Each row is followed by one of two labels, saying whether the row has a hidden trait. Each part has a new trait and two new labels.
[  4.5   9.4  -2.2   2.4   4.9  -4.4   2.4   9.7   0.6   7.4  -2.1  -5.8
   1.5  -0.5 -12.0  11.7 -31.4 -10.0   1.3  -8.3  -9.9  -3.4  -2.0   6.5
  -9.5   8.6  -9.1  -7.4   1.1   5.8  -0.3  16.4  -4.4   0.5  -1.8   1.4
   2.1  -1.9]
zilik
[-12.5  -3.4  -5.4  -1.1 -23.6  -2.2  -3.4 -34.5  -4.4  -9.0  11.5  34.8
  -3.4   3.2  29.1  -7.0  13.9  24.0  -3.4  13.4  12.0  46.4   2.9  -7.3
  11.2  -6.5  11.3   1.7   0.8 -10.8  -4.2 -11.7   3.8   1.0   1.0   2.4
  -3.6   0.4]
zilik
[  1.7 -13.0   1.5  -9.5  15.6  13.1  40.4 -15.7  -6.5  -1.4   1.6  17.9
 -15.7  13.3   2.2 -17.2  61.4  -3.6  -4.0  19.2 -10.7   7.9   2.9 -14.2
  13.8   8.3  25.3  28.0  -5.3 -19.0   6.1  -4.3  17.5   2.4  10.1   9.4
  -0.4  -1.0]
sifi
[  1.6   4.5  -7.3   0.6  -6.4  -3.7  17.3 -13.6  -6.6   2.8   7.3  21.3
  -2.5   5.4  -1.9   1.8 -11.8   5.1  -3.4   8.8 -11.7  22.1  -0.2  -2.3
   2.9  12.5   9.6  -2.4   1.2  -8.3  -2.1   4.5   1.3   2.2   0.5   3.9
  -0.7  -3.3]
zilik
[  4.5  -1.5   0.9  -3.3  18.0   5.8  24.2  -0.7  -3.8   7.7  -1.9   5.6
  -6.7   6.9  -7.9  -7.7   9.7 -10.2  -2.0   4.6 -13.8  -1.3  -0.3  -6.4
   1.5  11.1   7.5  10.2  -3.1  -4.8   5.1   7.6   7.2   1.4   4.8   5.9
   2.0  -1.5]
sifi
[  0.4   6.8  -4.2   3.5  -6.1  -6.5  -7.1   2.0   0.9   1.9   0.9   0.1
   5.7  -3.3  -2.2  10.7 -28.2  -2.0   0.7  -4.5  -1.1   3.2  -1.4   6.2
  -4.9   2.5  -5.0 -12.8   3.0   4.2  -3.2   4.6  -6.3   0.0  -4.0  -1.3
  -0.5  -1.0]
zilik
[  5.2   5.2  -2.4  -0.1  12.0  -2.4  13.7   4.5  -2.1  10.6  -0.9   1.9
  -1.2   4.2 -11.7   4.8 -20.2 -10.4  -0.5  -1.0 -14.9  -1.7  -1.6   1.2
  -3.9  12.1   0.1  -2.1  -0.4  -0.6   1.9  14.7  -0.4   1.2   0.7   4.8
   2.3  -2.3]
sifi
[  0.5  -8.6   0.4  -5.6   9.4   8.5  24.8 -12.7  -5.0  -2.9   2.1  13.6
 -10.8   8.4   2.4 -11.5  41.1   0.6  -3.2  13.2  -7.9   8.3   2.2 -10.6
  10.4   5.4  16.8  19.5  -4.1 -13.4   3.3  -6.7  11.8   1.6   7.1   5.9
  -1.2  -0.6]
zilik
[ -2.5   2.9  -4.2   2.1 -13.8  -5.3  -5.5  -5.9  -1.2  -2.9   4.3   7.3
   1.4  -1.1   3.0   5.0 -17.3   7.0  -0.8   1.6   3.6  12.0   0.1   1.8
  -0.2   1.6   0.0  -6.1   2.6  -1.5  -3.6  -3.2  -2.7   0.1  -2.3  -1.1
  -1.9  -1.0]
zilik
[  5.8  -9.4   3.1  -8.9  28.2  14.3  47.8  -7.6  -6.9   5.4  -0.9  12.2
 -17.4  15.7  -7.1 -15.4  54.2 -10.5  -3.7  13.8 -20.5   1.6   1.4 -13.9
  10.2  14.9  22.0  31.9  -6.1 -15.6   9.5   2.4  18.3   2.7  12.4  11.8
   1.9  -1.8]
sifi
[  5.9  11.6  -3.5   2.6   5.3  -5.2   6.5   7.0  -0.8  11.7  -0.3  -0.6
   2.6   1.2 -13.1  12.3 -29.5  -9.8   0.7  -5.5 -13.8  -0.1  -2.0   5.4
  -8.8  13.3  -5.3  -9.5   1.3   4.1  -0.7  18.3  -5.6   1.0  -2.3   2.4
   2.5  -2.6]
zilik
[  9.6  -4.3   5.4  -7.6  43.5  12.9  47.6  -0.7  -5.7  12.6  -3.6   5.8
 -15.1  13.6 -14.4 -12.7  38.0 -16.3  -2.6   7.0 -29.3  -8.3   0.0 -11.3
   3.0  20.0  14.1  30.3  -5.6  -9.3  12.4  11.4  13.2   2.4   9.8  11.3
   4.6  -2.2]
sifi
[ 29.4   0.7   8.7  -5.1  78.0  10.6  43.0  32.3  -3.1  28.6  -6.4 -22.0
 -11.7   9.2 -53.0  -5.8   7.4 -22.0   0.1  -1.7 -52.4 -65.3  -1.9  -7.2
  -4.9  34.8   4.7  17.9  -5.8  -2.3  15.3  31.1   7.9   1.9   7.1  10.3
   9.8  -3.6]
zilik
[ -0.3 -13.9  -1.5  -7.3   6.7   9.9  32.2 -27.5  -7.3  -3.5   5.5  29.5
 -11.9  12.3   9.1 -18.3  59.1   6.2  -4.6  25.9  -9.0  20.2   3.7 -14.0
  20.2   7.2  30.1  22.7  -4.5 -23.2   3.5  -7.8  15.5   2.5   8.8   7.4
  -1.5  -0.8]
sifi
[  2.7  23.6  -9.3  14.1 -28.8 -10.9   5.2  -4.7  -0.9   7.6   5.8  11.0
  22.6 -12.4 -10.2  28.3 -49.1   2.5   0.0  -6.0  -4.5  16.4  -2.2  16.3
  -9.0  10.4 -14.4 -49.9   8.5   8.7  -5.6  14.9 -23.8   1.5 -16.0  -7.1
  -0.3  -3.8]
zilik

[ 15.3   2.5   0.0  -7.0  15.9 -18.8   7.1 -11.2  12.5 -63.0  -2.9 -29.7
  -9.2  10.3  39.5 -46.2  10.9  -8.6   0.9  36.7  -1.2 -20.6]
Q
[ 14.7   3.1   6.3  -7.5  20.4 -19.0   6.3  -6.9  -3.5 -42.4  -3.1 -24.3
   1.7  10.4  26.2 -33.2  10.3   2.4   4.8  27.1   2.5 -18.9]
Q
[ 11.1 -17.5  -3.8  -6.2  16.3 -30.9   5.5 -17.2  12.4 -50.6   7.3  -7.7
 -12.4   3.3  36.2 -28.0  27.4  -7.2  20.9  38.5  20.1 -23.6]
Q
[ 12.6   5.3   3.8 -12.7  20.7  -0.1 -12.9  -9.2  13.2 -29.4  41.7  -9.6
 -11.7  17.9  13.6 -39.5  15.4  -8.9  11.8  24.3  -6.9 -29.1]
Q
[  3.2 -15.0   6.0  -3.6  30.6 -20.6   7.7   0.8 -20.4   4.0 -22.2 -10.3
  14.3   1.7  -6.7 -28.2  24.5   7.9  23.8  27.7  30.3 -21.1]
Q
[ -3.9  48.9   5.2   5.0  69.7  -5.4  10.6 -25.5 -25.0  -4.2 -35.5 -17.9
  24.0  21.8 -28.6 -53.2  28.3  -3.7 -36.0 -25.5  -9.9   1.5]
E
[  8.8  -6.4   6.5  -2.2  24.3 -21.0   3.4   0.1 -15.3 -11.0 -14.1 -22.6
  10.0   7.6   5.5 -42.3  12.0   6.6   7.3 -52.8  20.8 -24.7]
Q
[  4.3  12.4  11.8  -0.7  50.1 -19.5  10.2  -4.6 -23.1   2.0 -62.6  -4.9
  14.9  12.3 -12.4 -40.2  20.1  15.6  -3.3   6.3  -3.0 -24.0]
Q
[  4.5  -6.6   6.4 -21.8  62.2  10.3   0.5   4.5 -59.0  25.6  -3.6  18.0
  15.6  -0.9  40.3   3.4  -1.4  -1.6  31.4 -20.6   1.8  -5.0]
E
[ 13.1  34.7   8.1   7.0  54.6  -6.5  11.5 -10.5 -24.6  -4.8 -55.8 -16.9
  16.3  16.1  -3.5 -54.9  14.1  -3.1 -16.8 -11.5 -10.7  -7.1]
E
[ -1.6 -47.8  10.5  16.6  32.2 -59.4  15.7   9.8 -11.3  28.9  -2.9   4.6
  11.0 -12.4 -44.1  13.2  50.0  24.2  15.9  56.2  54.9 -17.1]
E
[ 17.6  17.1   6.8 -16.4  17.6 -11.6  10.2   1.2 -25.5 -18.2 -45.3 -14.2
  21.0  11.8   8.9 -44.2  -4.6  -5.5   2.9  10.4  -1.7 -20.9]
Q
[ 13.1   9.5   5.7 -10.1  24.1 -20.3   9.5  11.6 -16.3 -14.9 -33.7 -18.1
  15.4  10.8  13.7 -37.8   2.5   6.0   5.9  11.8   0.9 -13.3]
E
[  7.6 -21.6  -3.9  -7.0  17.3 -28.1   2.5 -17.6  13.5 -49.7  11.0 -15.6
 -10.5   5.3  22.6 -31.4  27.4  -8.1  22.7  32.7  25.1 -28.9]
Q
[ 11.4  -5.0   0.5  -2.9  19.0 -20.2   8.5 -11.9   5.7 -54.6  -2.5 -20.4
  -3.3   7.9  28.1 -34.0  17.1  -4.4  15.0  36.0  11.0 -19.6]
Q
[  4.7  11.8   1.7  -6.1 -11.2  -1.6   0.5   0.8  -6.8 -11.6  -7.6 -11.8
   5.1   9.0  10.8 -26.0  -5.5  -3.3  -2.9  -5.0 -23.7   2.8]
Q
[ 18.5  -3.3  11.7   4.5  15.6 -48.9  18.5  15.6   3.6 -16.0 -27.5 -26.1
   9.0   9.1   3.7 -39.1   8.9  14.7 -12.6  42.0   7.4  -3.1]
E
[ 16.4   5.7   7.6  -6.3  20.7 -17.3   7.5  -1.1  -9.0 -22.8  -4.1 -27.3
   5.6   7.9  17.0 -38.4   3.9  -1.7   0.9  21.9   4.8 -25.5]
Q
[  6.3  -1.1   5.0 -25.3  48.6  15.2  -3.5   3.7 -49.2   8.9   7.8  10.7
  13.7   4.8  38.6  -9.6 -16.7  -3.0  29.3 -25.0  -7.5  -0.7]
E
[ 18.9  74.2  14.6  12.5  50.1   4.2  12.1 -10.0 -21.0 -34.4 -77.2 -42.8
  18.2  35.1  24.4 -99.4  -8.5  -5.6 -54.5 -30.9 -49.6   1.6]
E
[ 14.3   0.6   9.3   2.0   8.5 -37.4  14.4  11.5 -10.0 -13.7 -25.4 -23.4
   9.7   8.2  -1.8 -56.1  -8.0   9.4 -18.2  28.8   5.1  -7.0]
E
[ 22.4  15.9   8.8  -8.0  30.9 -14.8  10.1  -1.5 -35.1  -7.6 -43.2 -15.0
  32.5  14.2   9.4 -47.2   4.5  -2.4  13.5  14.0   1.2 -31.6]
Q
[ 17.0   1.3   7.8  -3.8  36.3 -15.4  10.1  -3.3 -39.1   9.5 -38.6  -8.5
  30.9   7.9  -3.8 -23.5  17.9   4.5  27.8  23.0  18.6 -24.6]
Q
[ -0.7   1.7   6.0 -20.6  42.4  15.7  -1.3   2.9 -40.0   0.7  -1.6   7.4
  10.3   6.0  33.8 -13.2  -8.7  -1.0  25.4 -13.1  -6.9  -2.1]
E
[ 17.2  24.3   5.7 -15.8  18.4   1.6 -12.6  -7.6  24.1 -42.2  32.8 -26.2
 -11.4  18.6  23.9 -66.4   1.9 -12.4   2.4  15.5  -7.6 -24.7]
Q
[ -0.9  37.6  14.0  19.8  56.2 -10.2  13.2 -17.6 -36.1  15.6 -51.8 -17.0
  23.6  22.8 -15.5 -53.5  30.7   4.9 -31.1 -19.6  -8.2   0.4]
E
[  2.0   7.1   7.8  -9.8  15.7  12.1 -14.2 -12.4  14.3  -8.0  66.2   2.8
 -12.1  16.5   1.3 -21.3  15.7  -5.7  13.3  10.6   8.3 -30.0]
Q
[ 19.8  15.0   2.6 -13.4   6.8  -9.8  -4.9  -9.1  20.1 -59.5  11.0 -25.6
 -12.2  18.3  37.5 -59.1  -3.4 -13.5  -3.3  27.6  -5.7 -45.3]
Q
[ 22.1  21.0   7.3 -14.0  18.0 -15.7   7.8   8.9 -15.8 -20.5 -37.2 -27.3
  13.2  16.8  24.4 -59.0 -12.7  -1.9  -6.4   9.2 -13.4 -16.5]
E
[ -8.0  13.0  12.6 -34.8  41.2 -22.1  17.4  -2.7  -8.4  -6.6 -76.9  -5.9
  10.7   6.6  -5.2 -43.4  11.0  28.9  21.8  -0.5 -27.8 -48.8]
Q
[ 18.4  11.2   4.9  -8.9  12.2 -16.5   8.2  -1.4  -0.8 -50.9 -18.8 -33.5
  -0.7  14.2  37.4 -51.5  -4.6  -6.7  -3.2  23.8  -8.5 -17.9]
Q
